Here is a tiny trained network, its code and every weight. The questions are about switching its units off for an input and a class, where a switched-off unit gives its printed mean instead of its output.

import numpy as np


def w(rows, s, z=0):
    codes = np.array(rows[::2]) - 128.0
    scale = np.full(codes.shape[1], s)
    scale[-1] = z or s
    return codes * scale


def norm(h):
    return h / np.sqrt((h * h).mean(-1, keepdims=True) + 1e-5)


def f(y):
    return np.maximum(y, 0)


def log_softmax(a):
    a = a - a.max(-1, keepdims=True)
    return a - np.log(np.exp(a).sum(-1, keepdims=True))


def net(x, mask):
    res = np.array(x, float).reshape(1, 3) / 4 @ E
    u = 0
    for l in range(4):
        y = f(norm(res) @ A[l][:, :-1].T + A[l][:, -1])
        res = res + np.where(mask[u : u + 3], y, B[l][:, -1]) @ B[l][:, :-1]
        u += 3
    return log_softmax(norm(res)[-1] @ U[:, :-1].T + U[:, -1])


A, B = {}, {}
E = w([
[82,2,44,59,223,137,132,133,79,48,99],'x0',
[136,246,170,68,227,163,52,105,64,177,182],'x1',
[206,107,147,31,7,247,168,106,68,156,198],'x2',
],0.0071)
A[0] = w([
[117,138,142,191,170,2,138,111,158,56,176,4],'0.n0',
[102,91,112,177,162,119,117,134,189,143,77,41],'0.n1',
[172,151,164,183,62,100,116,146,185,110,86,52],'0.n2',
],0.007,0.0026)
B[0] = w([
[45,115,48,60,103,117,166,176,254,112,126,254],'0.n0',
[208,166,121,246,207,188,135,189,245,55,173,231],'0.n1',
[62,129,219,168,128,118,211,79,140,155,87,228],'0.n2',
],0.0089,0.0046)
A[1] = w([
[98,102,206,185,154,96,171,9,127,110,111,4],'1.n0',
[90,182,137,94,147,99,57,188,165,137,154,82],'1.n1',
[112,164,185,149,154,65,2,131,58,120,117,87],'1.n2',
],0.0078,0.0028)
B[1] = w([
[116,142,185,140,89,121,171,93,86,195,157,196],'1.n0',
[214,68,80,2,172,165,38,30,129,123,70,255],'1.n1',
[231,175,121,82,172,192,98,117,22,184,146,213],'1.n2',
],0.011,0.0039)
A[2] = w([
[80,27,108,77,90,120,120,179,36,180,207,113],'2.n0',
[85,100,115,255,10,37,179,105,117,85,80,3],'2.n1',
[160,169,76,187,200,117,110,47,105,248,63,217],'2.n2',
],0.0052,0.0031)
B[2] = w([
[97,138,42,136,129,169,108,75,204,86,202,211],'2.n0',
[120,108,140,100,134,80,161,152,89,130,110,217],'2.n1',
[185,254,61,114,141,178,49,143,119,114,117,252],'2.n2',
],0.015,0.0042)
A[3] = w([
[140,217,171,140,255,171,88,114,104,152,74,60],'3.n0',
[152,106,47,63,86,252,186,67,98,62,227,176],'3.n1',
[75,105,92,140,187,40,56,155,182,159,118,7],'3.n2',
],0.0071,0.0021)
B[3] = w([
[78,130,38,173,52,97,163,117,105,78,56,191],'3.n0',
[133,2,227,95,239,59,79,140,102,154,186,244],'3.n1',
[117,235,51,136,159,132,151,192,185,79,148,163],'3.n2',
],0.0086,0.012)
U = w([
[88,173,53,140,174,110,129,225,246,27,100,170],'0',
[206,171,78,33,163,170,13,101,40,118,103,154],'1',
[125,8,175,56,196,98,90,112,112,126,211,184],'2',
[77,102,207,162,57,62,233,132,140,163,105,111],'3',
[158,81,119,190,111,128,128,167,111,45,147,73],'4',
[132,202,122,198,54,144,111,79,100,172,93,107],'5',
[123,103,150,136,111,219,113,162,100,92,76,3],'6',
[178,121,193,119,74,159,82,122,102,180,158,104],'7',
],0.012,0.0051)

Each question gives the input, the list of numbers given to net, and the class t.
The units are the neurons (one row each of A and B). Each row of codes is followed by its name. A weight is (code - 128) times the scale printed after its matrix; where a second scale follows, it is the last column's (A, B and U).
mask holds one flag per neuron, layer by layer. A switched-off neuron (its flag False) gives its mean, the last column of its row in B, instead of its output. The means were averaged over made-up inputs and are rounded, as every weight is.
A unit's drop is (log p(t) with every unit on - log p(t) with that unit switched off) / (log p(t) with every unit on - log p(t) with every unit switched off).
The circuit of an input: a set's keep is (log p(t) with only the set's units on - log p(t) with every unit switched off) / (log p(t) with every unit on - log p(t) with every unit switched off). Starting from all 12 units, units are removed one at a time, each time the one whose removal leaves the highest keep (on an exact tie, the one counted first), for as long as the keep stays at least 0.8.
circuit, biggest first: the units of the circuit, biggest drop first
most important unit: the unit with the biggest drop
k most important neurons: the k neurons with the biggest drops, biggest first
k most important neurons of layer l: the k neurons of layer l with the biggest drops, biggest first
drop when u is switched off: that unit's drop, to one decimal
input [-8,8,-8], class 1: most important neuron : [1.n1]
input [-6,3,6], class 7: circuit, biggest first : [1.n1, 2.n2]
input [-5,-6,8], class 3: circuit, biggest first : [1.n1, 2.n2]
input [-5,1,0], class 5: 2 most important neurons of layer 0 : [0.n2, 0.n0]
input [-6,2,6], class 7: 3 most important neurons : [2.n0, 1.n1, 0.n0]
input [-7,0,1], class 5: 2 most important neurons : [3.n1, 0.n0]
input [-4,-3,6], class 2: 3 most important neurons : [3.n0, 0.n1, 3.n1]
input [-8,1,-1], class 5: 4 most important neurons : [0.n2, 2.n2, 3.n1, 0.n0]
input [-6,1,-4], class 5: 2 most important neurons of layer 0 : [0.n2, 0.n1]
input [-6,1,-1], class 5: 3 most important neurons : [0.n2, 2.n2, 3.n1]
input [-4,6,-8], class 1: 2 most important neurons : [1.n1, 2.n2]
input [-8,1,2], class 5: drop when 3.n1 is switched off : 0.5
input [-7,-3,-3], class 3: drop when 0.n2 is switched off : 1.3
input [-3,-6,-3], class 3: most important unit : 0.n2
input [-5,5,-7], class 1: drop when 3.n0 is switched off : -0.1
